Below are the code and all the weights of a small trained network. Each question names an input and a class and asks about switching units off, where a switched-off unit gives its printed mean instead of its output.

import numpy as np


def w(rows, s, z=0):
    codes = np.array(rows[::2]) - 128.0
    scale = np.full(codes.shape[1], s)
    scale[-1] = z or s
    return codes * scale


def f(y):
    return np.maximum(y, 0)


def log_softmax(a):
    a = a - a.max(-1, keepdims=True)
    return a - np.log(np.exp(a).sum(-1, keepdims=True))


def net(x, mask):
    res = np.array(x, float).reshape(1, 8) / 4 @ E
    y = f(res @ A[0][:, :-1].T + A[0][:, -1])
    res = res + np.where(mask, y, B[0][:, -1]) @ B[0][:, :-1]
    return log_softmax(res[-1] @ U[:, :-1].T + U[:, -1])


A, B = {}, {}
E = w([
[100,137,118,119,161,135,118,122],'x0',
[163,76,12,64,162,138,129,66],'x1',
[76,181,178,156,60,147,121,98],'x2',
[173,29,124,137,72,92,1,116],'x3',
[116,140,129,124,88,167,103,36],'x4',
[7,165,79,34,156,17,109,168],'x5',
[131,105,126,140,68,118,49,88],'x6',
[170,104,157,178,155,102,166,174],'x7',
],0.0091)
A[0] = w([
[150,152,34,83,233,115,227,160,67],'N0',
[115,6,109,105,103,30,49,132,81],'N1',
[17,231,155,107,109,107,145,108,3],'N2',
[57,201,130,95,162,68,178,111,158],'N3',
[196,96,134,126,81,230,100,36,74],'N4',
[122,138,210,189,147,147,153,178,159],'N5',
[165,117,149,151,82,157,154,134,15],'N6',
[2,223,139,75,120,96,102,82,110],'N7',
[182,109,83,152,98,181,77,21,72],'N8',
[172,97,102,138,87,201,139,52,239],'N9',
[129,92,81,125,132,40,32,168,38],'N10',
[142,93,127,106,105,171,120,28,174],'N11',
[162,140,205,200,133,144,131,134,43],'N12',
[61,184,143,113,82,115,126,94,67],'N13',
[173,102,203,197,111,168,144,166,82],'N14',
[140,75,93,139,110,154,55,86,236],'N15',
[148,149,175,216,140,127,148,159,36],'N16',
],0.008,0.0019)
B[0] = w([
[145,86,66,39,236,212,202,125,232],'N0',
[195,3,161,71,113,31,104,149,231],'N1',
[82,203,104,130,80,124,124,192,218],'N2',
[79,163,85,96,140,144,177,184,217],'N3',
[97,162,132,184,147,192,45,11,252],'N4',
[155,149,159,161,86,189,233,160,207],'N5',
[128,145,150,167,130,156,133,118,170],'N6',
[34,187,86,123,42,61,92,210,229],'N7',
[90,84,144,164,166,145,20,32,239],'N8',
[89,175,88,113,166,159,88,22,236],'N9',
[194,50,131,68,108,40,138,176,201],'N10',
[78,142,126,142,137,125,37,71,213],'N11',
[176,174,171,188,88,164,143,153,196],'N12',
[61,164,144,132,91,141,91,132,183],'N13',
[211,159,164,206,73,159,144,122,212],'N14',
[156,73,129,120,142,85,78,48,221],'N15',
[200,146,157,146,106,147,191,134,188],'N16',
],0.0063,0.011)
U = w([
[220,180,208,243,106,185,173,152,254],'0',
[115,129,135,171,138,148,21,17,160],'1',
[134,130,87,69,255,175,193,156,165],'2',
[205,44,148,99,115,25,70,164,41],'3',
[3,215,120,126,73,94,111,211,9],'4',
],0.0073,0.00088)

Each question gives the input, the list of numbers given to net, and the class t.
The units are the neurons (one row each of A and B). Each row of codes is followed by its name. A weight is (code - 128) times the scale printed after its matrix; where a second scale follows, it is the last column's (A, B and U).
mask holds one flag per neuron, in row order. A switched-off neuron (its flag False) gives its mean, the last column of its row in B, instead of its output. The means were averaged over made-up inputs and are rounded, as every weight is.
A unit's drop is (log p(t) with every unit on - log p(t) with that unit switched off) / (log p(t) with every unit on - log p(t) with every unit switched off).
The circuit of an input: a set's keep is (log p(t) with only the set's units on - log p(t) with every unit switched off) / (log p(t) with every unit on - log p(t) with every unit switched off). Starting from the 12 units with the biggest drops (on a tie, the unit counted first), units are removed one at a time, each time the one whose removal leaves the highest keep (on an exact tie, the one counted first), for as long as the keep stays at least 0.8.
units of the circuit, in order: the units of the circuit, biggest drop first
k most important neurons: the k neurons with the biggest drops, biggest first
drop of u: that unit's drop, to one decimal
input [3,-5,8,7,7,6,3,6], class 4: units of the circuit, in order : [N7]
input [1,2,7,3,-5,-2,-6,-7], class 4: 3 most important neurons : [N8, N4, N15]
input [-3,-6,-1,-6,3,0,5,-1], class 4: units of the circuit, in order : [N7, N2]
input [4,-6,0,8,-6,-4,1,-6], class 3: units of the circuit, in order : [N1, N10]
input [0,3,6,7,8,6,-2,3], class 3: units of the circuit, in order : [N1, N10]
input [0,-1,8,6,-4,5,3,-7], class 4: 3 most important neurons : [N7, N2, N13]
input [4,-5,-6,4,3,-5,4,5], class 0: 4 most important neurons : [N14, N12, N16, N5]
input [1,0,1,1,7,6,6,4], class 4: 2 most important neurons : [N7, N13]
input [-8,-3,-1,3,-8,6,-5,-1], class 3: 3 most important neurons : [N10, N1, N9]
input [-7,-7,-4,0,-2,6,-6,7], class 2: 2 most important neurons : [N0, N3]
input [3,-6,-4,5,-4,-4,5,0], class 0: units of the circuit, in order : [N14, N12]
input [4,-1,-2,6,1,-2,6,6], class 3: 2 most important neurons : [N1, N10]
input [6,-7,2,7,0,8,8,2], class 3: 2 most important neurons : [N1, N10]
input [1,8,-1,-2,1,-8,-8,3], class 1: units of the circuit, in order : [N4]
input [6,1,1,0,-7,6,6,3], class 3: drop of N4 : 0.0
input [-4,8,1,5,-7,-8,-3,7], class 1: drop of N8 : 0.2
input [-3,0,-5,-1,-2,1,1,-2], class 2: drop of N1 : 0.1
